The symbols move the elements like this.
q290: e>q231, m>q907
q764: e>q518, m>q446
q173: e>q136, m>q169
q29: e>q275, m>q999
q22: e>q73, m>q508
q652: e>q323, m>q171
q423: e>q247, m>q947
q922: e>q107, m>q493
q582: e>q100, m>q497
q450: e>q423, m>q473
q275: e>q999, m>q609
q822: e>q455, m>q824
q234: e>q845, m>q173
q645: e>q10, m>q120
q461: e>q378, m>q730
q323: e>q787, m>q73
q10: e>q955, m>q686
q226: e>q582, m>q655
q420: e>q805, m>q815
q73: e>q508, m>q376
q991: e>q247, m>q822
q524: e>q290, m>q234
q580: e>q812, m>q249
q221: e>q29, m>q275
q508: e>q518, m>q905
q625: e>q473, m>q955
q171: e>q229, m>q850
q567: e>q567, m>q507
q930: e>q815, m>q524
q136: e>q169, m>q420
q955: e>q423, m>q764
q457: e>q991, m>q804
q493: e>q751, m>q473
q107: e>q493, m>q751
q534: e>q582, m>q100
q850: e>q613, m>q404
q815: e>q524, m>q905
q229: e>q730, m>q824
q249: e>q507, m>q686
q824: e>q580, m>q737
q999: e>q534, m>q231
q612: e>q652, m>q323
q905: e>q457, m>q822
q507: e>q655, m>q746
q473: e>q955, m>q446
q533: e>q922, m>q450
q746: e>q226, m>q645
q114: e>q582, m>q812
q947: e>q655, m>q711
q927: e>q612, m>q850
q756: e>q722, m>q927
q613: e>q655, m>q534
q737: e>q730, m>q850
q247: e>q947, m>q507
q497: e>q221, m>q29
q787: e>q907, m>q383
q383: e>q930, m>q815
q351: e>q461, m>q645
q730: e>q824, m>q580
q378: e>q824, m>q171
q804: e>q290, m>q455
q655: e>q730, m>q226
q100: e>q609, m>q879
q812: e>q567, m>q613
q722: e>q927, m>q612
q376: e>q905, m>q955
q907: e>q383, m>q930
q609: e>q930, m>q756
q711: e>q279, m>q625
q446: e>q378, m>q351
q518: e>q446, m>q454
q231: e>q756, m>q524
q826: e>q423, m>q247
q169: e>q787, m>q805
q805: e>q279, m>q922
q404: e>q534, m>q582
q602: e>q764, m>q518
q454: e>q351, m>q955
q879: e>q378, m>q686
q751: e>q22, m>q73
q120: e>q249, m>q567
q455: e>q955, m>q423
q845: e>q173, m>q136
q279: e>q922, m>q107
q686: e>q737, m>q879

The rows follow the links: the fewer symbols apart two elements are, the more alike their rows tend to be.

Each row is also shifted at random along 9 hidden directions that mean nothing.

Some elements, each with a row of numbers:
q845: -26,14,-12,-22,8,46,57,14,32,44,-19,10,15,28,-14,-13,7,29,-48,5,-48,-5,55,34,-6,4,24,-23,3,-45,-11,-18,-48,37,14,-59,26,2,50,16,0,6,64,4,11,19,21
q655: -48,40,-15,5,11,-18,-34,13,-6,30,-4,-35,12,-30,24,-6,0,-9,-4,7,3,2,-1,-5,-32,-17,-26,-9,-7,8,-13,5,17,24,-21,5,-7,-28,11,-37,-29,13,-15,-15,33,21,-27
q404: 9,9,19,19,9,2,10,-18,37,27,36,-2,18,2,-19,5,20,20,-40,-56,-2,18,-55,47,38,-14,8,18,-11,14,20,-12,-19,-16,38,33,33,-9,0,18,8,14,5,-20,-46,4,28
q534: -19,30,-22,11,-5,-33,-21,-20,-26,-13,45,9,-2,-2,20,48,27,-19,14,0,42,-2,39,-17,-2,-38,-78,20,1,-4,-21,40,15,3,-14,5,-10,-5,5,0,8,17,-5,26,4,2,-23
q378: -5,11,-25,-15,-10,29,15,-11,-6,12,37,16,8,9,-25,-22,22,-20,-9,-13,-5,-7,-4,19,-5,-19,-5,-24,-4,-3,-25,-12,26,-10,-4,13,22,10,1,20,-25,6,8,19,-23,-21,20
q234: -45,7,-8,19,-4,55,18,-4,52,50,6,11,17,15,-15,-4,-14,25,-47,3,-16,16,-32,30,8,-3,-3,-11,21,-12,-12,32,-16,-21,66,12,27,-3,7,-23,-23,-5,14,-14,-8,4,4
q497: -8,25,9,34,5,-29,-12,-14,11,26,-23,7,29,2,-18,21,8,46,-34,-45,-26,2,17,61,-4,-10,-16,15,0,-1,-6,-20,-39,16,-5,25,-10,4,-9,18,13,19,5,7,-20,43,-33
q100: 26,-12,-20,-52,-19,-15,23,9,-24,-48,-9,-9,-17,13,34,20,35,-51,14,-12,13,-22,31,-40,30,-19,-2,23,-48,-3,13,-22,15,21,-59,-45,-20,11,28,0,27,20,36,22,7,-28,44
q764: 30,23,-37,50,-20,-33,-12,-54,-38,26,3,60,57,-6,-32,-18,-30,28,-32,-47,-31,-40,47,85,-63,10,-32,-14,21,-1,-37,-10,15,0,-5,61,-16,24,-25,30,-22,-1,-33,27,-28,-9,-57
q454: -71,17,-56,-16,-21,20,-48,-3,-30,-8,-7,8,-41,-22,3,-19,-4,19,-4,41,-2,10,19,19,-18,21,-30,2,57,-8,-23,17,-12,31,29,-33,-7,27,8,-35,-29,3,-4,12,35,63,-29
q290: 1,-23,6,-32,15,34,29,51,8,17,-58,-42,-2,-18,1,22,7,39,-16,-6,10,-7,-65,-19,70,32,15,-5,-36,-10,18,-3,-12,-3,16,-24,36,2,13,11,16,-20,34,-72,10,-9,55
q136: -20,14,-31,3,-2,3,-16,-41,-21,-20,55,52,-13,0,29,21,-18,-2,2,-4,19,17,13,-31,-21,-25,-51,33,77,-24,-10,41,-4,-7,51,0,-22,-9,0,-6,0,-16,-52,25,13,-1,-53
q580: 51,-9,24,2,9,-37,39,-44,2,-29,94,50,17,28,10,14,24,-84,53,-37,21,-6,7,-47,-16,-45,0,-9,-7,6,-7,2,42,-25,-36,49,-26,-20,-22,19,2,-21,-14,37,-12,-52,14
q930: 11,-16,-27,8,-17,44,-4,-14,9,-33,24,38,3,43,-4,13,-17,-18,11,27,34,12,24,29,-15,-3,-33,21,36,-6,-37,61,0,-10,40,5,-1,25,13,-51,-56,29,38,-13,6,-38,-9
q420: -16,-5,-13,1,-14,48,21,17,37,3,-32,4,9,36,6,-13,-13,-12,-14,37,-22,-3,45,-8,-27,-16,10,-19,0,-12,-25,16,-7,-1,-3,-29,-12,5,25,-34,-20,16,35,15,15,-18,-5
q229: -76,39,11,6,25,-11,-44,15,-2,12,-41,-23,-2,-1,-6,-26,-1,11,19,1,-32,28,12,7,-32,-28,-18,-10,35,-29,-28,-32,-26,24,-34,6,-9,-19,-5,-12,-30,23,-16,19,9,58,-52
q826: -31,-5,-16,-19,-4,27,-34,32,-29,27,9,-40,-12,-48,11,4,-14,10,-12,32,40,2,-63,-15,10,10,-17,4,-11,24,8,21,42,-13,21,-6,10,-12,-19,-20,-6,-7,-39,-35,32,-13,-6
q107: 7,-22,34,8,-2,4,-4,46,34,-13,-6,-45,-41,-10,14,-12,18,-16,23,39,-15,8,-26,-78,3,-11,36,-27,-40,32,9,-13,0,-21,-28,-6,-21,-12,-13,-5,37,-28,-12,10,1,17,9
q221: -29,34,-49,-9,-15,-33,-21,29,-59,-18,0,-14,-9,-12,35,45,40,-20,23,26,17,-43,101,-44,-36,-33,-90,-2,-39,-17,-49,15,11,38,-86,-34,-41,7,14,1,20,12,17,48,35,13,-45
q169: -49,11,-17,-35,12,46,25,34,22,1,30,7,-46,15,23,-12,18,7,-3,38,-39,19,54,-28,-27,-8,2,-4,35,-47,-19,-4,-74,44,17,-77,-10,-10,46,-10,4,-11,44,20,39,54,-15
q423: -20,-7,5,23,-3,2,-36,-10,-26,11,93,12,-9,-23,-2,24,-12,-21,29,37,50,4,-27,-24,-30,-14,-41,8,19,17,-13,52,40,-35,20,43,-17,-19,-59,-14,-3,-27,-60,18,20,-14,-49
q805: -1,-39,76,5,5,3,26,-15,70,-34,17,17,-31,50,0,17,-4,-28,39,44,2,42,9,-57,28,-15,70,4,28,9,39,20,-18,-32,18,-20,-19,-15,-18,-3,46,-11,3,43,3,11,20
q226: -85,39,-7,8,4,19,-19,-5,42,27,12,-17,-5,12,-7,9,12,1,-14,55,25,41,25,38,5,-9,-15,-11,34,4,-8,57,-14,25,44,-28,32,-7,32,-57,-45,43,49,-13,37,49,9
q114: -19,3,20,-9,7,-66,-24,-50,-7,-87,64,42,-48,26,50,44,18,-71,82,14,43,41,47,-61,-6,-31,-24,54,65,-7,20,38,-16,15,-11,-17,-58,-12,-3,-39,13,14,-12,50,40,39,-25
q376: 18,-18,8,2,8,30,5,11,19,-2,29,11,-28,-5,-33,-6,12,29,7,14,4,12,-25,16,8,22,22,-20,21,13,-10,4,-26,-3,41,-1,17,22,-7,21,-7,-22,15,-30,-4,29,7
q922: 13,-8,32,16,5,16,27,45,39,10,78,-14,-35,10,-4,-8,41,-33,27,46,-26,-10,38,-60,-47,-27,17,-47,-47,14,-30,-6,-20,-8,-41,-6,-26,-21,-6,17,31,-36,17,41,5,16,-10
q29: 53,-14,-17,-24,-13,-41,-10,7,-46,-50,-9,13,-18,-19,44,-1,11,-4,-4,-80,-44,-23,2,-7,-21,-3,4,55,-22,1,15,-78,-39,33,-61,-11,-80,9,-4,12,36,1,-21,17,2,20,-36
q493: -19,-3,-3,-19,-4,19,-47,34,12,-17,-72,-50,-44,-29,8,-19,-11,42,-16,34,-1,31,-33,-17,27,11,34,1,19,28,27,-14,-11,9,27,-48,5,13,19,-11,14,18,-21,-30,10,41,1
q751: 26,3,13,4,21,-27,-11,22,-4,-25,22,-6,-44,-23,10,5,24,18,28,5,-3,6,7,-55,-7,-2,-3,-14,9,8,3,-16,-32,9,-4,-13,-15,-5,2,43,39,-34,-25,-1,2,39,-21

From each start, follow one symbol. Which element do you reach?
Answers are names.
new walk
47,-32,-13,-44,-13,21,9,16,-38,-34,-20,6,10,5,-2,-10,-10,-32,20,-5,19,-20,-5,-8,-3,-2,24,1,-19,13,-6,-24,47,-6,-46,-13,-18,18,-10,5,-16,17,1,-10,16,-62,13
e	q455
new walk
32,-30,-3,-25,-3,31,15,38,-6,-28,-19,0,-9,14,-7,-11,7,-16,24,17,-2,-11,10,-7,-13,13,26,-19,-14,4,-23,-16,-3,9,-33,-18,-15,22,2,-5,-22,0,37,-15,22,-13,9
m	q822
new walk
40,-33,66,4,33,-64,7,6,-16,-18,-68,-3,28,-3,-1,26,-22,1,49,-36,-3,-9,-28,-39,16,9,38,5,-15,-4,28,-40,10,-18,-67,34,-37,-15,-57,33,37,-31,-34,-3,11,-8,-14
e	q991
new walk
20,19,-39,4,-20,-19,-3,-47,-16,8,-27,9,49,-9,8,14,-25,-8,-31,-11,44,-16,9,34,15,7,-15,-1,2,25,13,43,68,0,25,6,27,9,27,-18,-31,33,-8,-33,8,-55,29
m	q645
new walk
-26,-35,68,12,16,-20,-5,-2,31,-32,-20,-9,-22,23,11,40,-10,-2,41,9,14,36,-46,-32,59,17,14,48,14,-19,42,21,-38,-25,16,14,-9,-15,-32,-30,31,-14,10,0,-2,27,17
e	q756
new walk
-54,39,-51,7,-17,5,-39,10,-22,29,-74,-27,32,-18,-6,-43,-12,-1,-22,-3,-33,-22,7,24,-39,-20,-31,-33,-14,-1,-51,-22,45,7,-45,27,-3,9,1,-25,-52,24,-17,11,0,-1,-32
m	q730
new walk
-78,14,4,-7,11,19,-51,47,2,31,-6,-61,-44,-53,10,9,6,38,-5,68,24,28,-44,-49,18,0,-10,-12,9,17,12,26,2,-3,31,-29,16,-23,-12,-8,23,-17,-40,-16,37,57,-17
e	q279
new walk
-50,34,-8,21,5,-7,13,-5,39,57,-50,-14,35,6,-23,-15,-2,21,-38,12,-29,-1,26,55,-4,19,15,-48,-3,-5,-9,6,-11,29,9,-4,34,0,28,-20,-36,11,46,-18,14,42,21
e	q10
new walk
1,15,-58,-58,-12,18,-7,21,-27,-27,-12,-5,-20,-12,29,-60,15,-31,-13,-37,-52,-6,8,9,-41,-14,15,4,1,-7,-19,-75,-15,54,-46,-41,-32,10,45,-24,-42,25,17,-3,24,16,-7
m	q879
new walk
16,-8,-10,-12,-25,-31,-28,-24,-12,-58,-16,5,-8,7,39,12,0,-40,8,-28,13,7,-8,-14,11,-18,-3,53,0,22,21,-6,16,1,-22,-1,-48,8,-2,-38,3,35,-13,16,3,-9,-2
e	q100
new walk
30,-3,2,6,5,-12,-20,-3,2,-46,-20,17,-26,4,-5,-13,-6,20,17,6,-4,18,26,8,-11,13,11,1,41,6,-2,-10,-32,14,13,-16,-10,24,11,10,-5,10,-1,-10,-4,29,-19
m	q508
new walk
49,-21,-21,-2,-17,-39,-4,-33,-39,-26,-23,33,4,-26,5,-21,-19,13,-11,-67,-33,-28,-33,10,-1,34,21,16,6,10,23,-50,7,-4,-7,29,-34,21,-25,26,21,-33,-50,5,-21,-1,-9
m	q454
new walk
-45,-11,-32,-36,-1,56,15,72,2,-8,7,-37,-41,-4,36,13,31,-23,19,49,5,-12,-7,-74,4,4,-36,-14,-30,-26,-33,24,-23,14,-13,-43,-8,-3,23,-44,-11,-26,47,-19,47,9,12
e	q290
new walk
-66,-6,30,4,-5,4,10,-29,40,4,-6,27,-16,40,-43,2,6,2,19,57,-6,30,46,30,23,19,38,-19,49,-17,8,24,-24,4,28,-24,20,19,-15,-6,-2,3,46,45,9,63,23
e	q378
new walk
18,36,10,-20,26,-71,37,-21,-31,-4,-14,4,32,16,13,36,28,-20,20,-18,16,-19,104,-10,2,-19,-15,-6,-23,-35,11,-10,3,47,-63,-38,15,-21,41,50,31,25,36,23,10,-13,22
m	q534
new walk
-2,24,21,12,22,-56,23,-4,13,38,-48,-32,44,-23,11,16,9,-5,-2,-36,1,-19,-34,-42,34,-4,12,-41,-46,11,21,-8,42,-8,-33,34,18,-30,-1,21,17,-28,-18,-25,2,-9,41
m	q686
new walk
8,-6,-30,-31,15,-18,-35,20,-55,-61,-23,7,-40,-31,58,12,-13,10,34,-28,0,4,-21,-62,-16,6,-39,45,46,-23,-6,-17,-32,25,-8,-19,-54,0,5,-14,2,-25,-46,-30,42,23,-55
m	q905
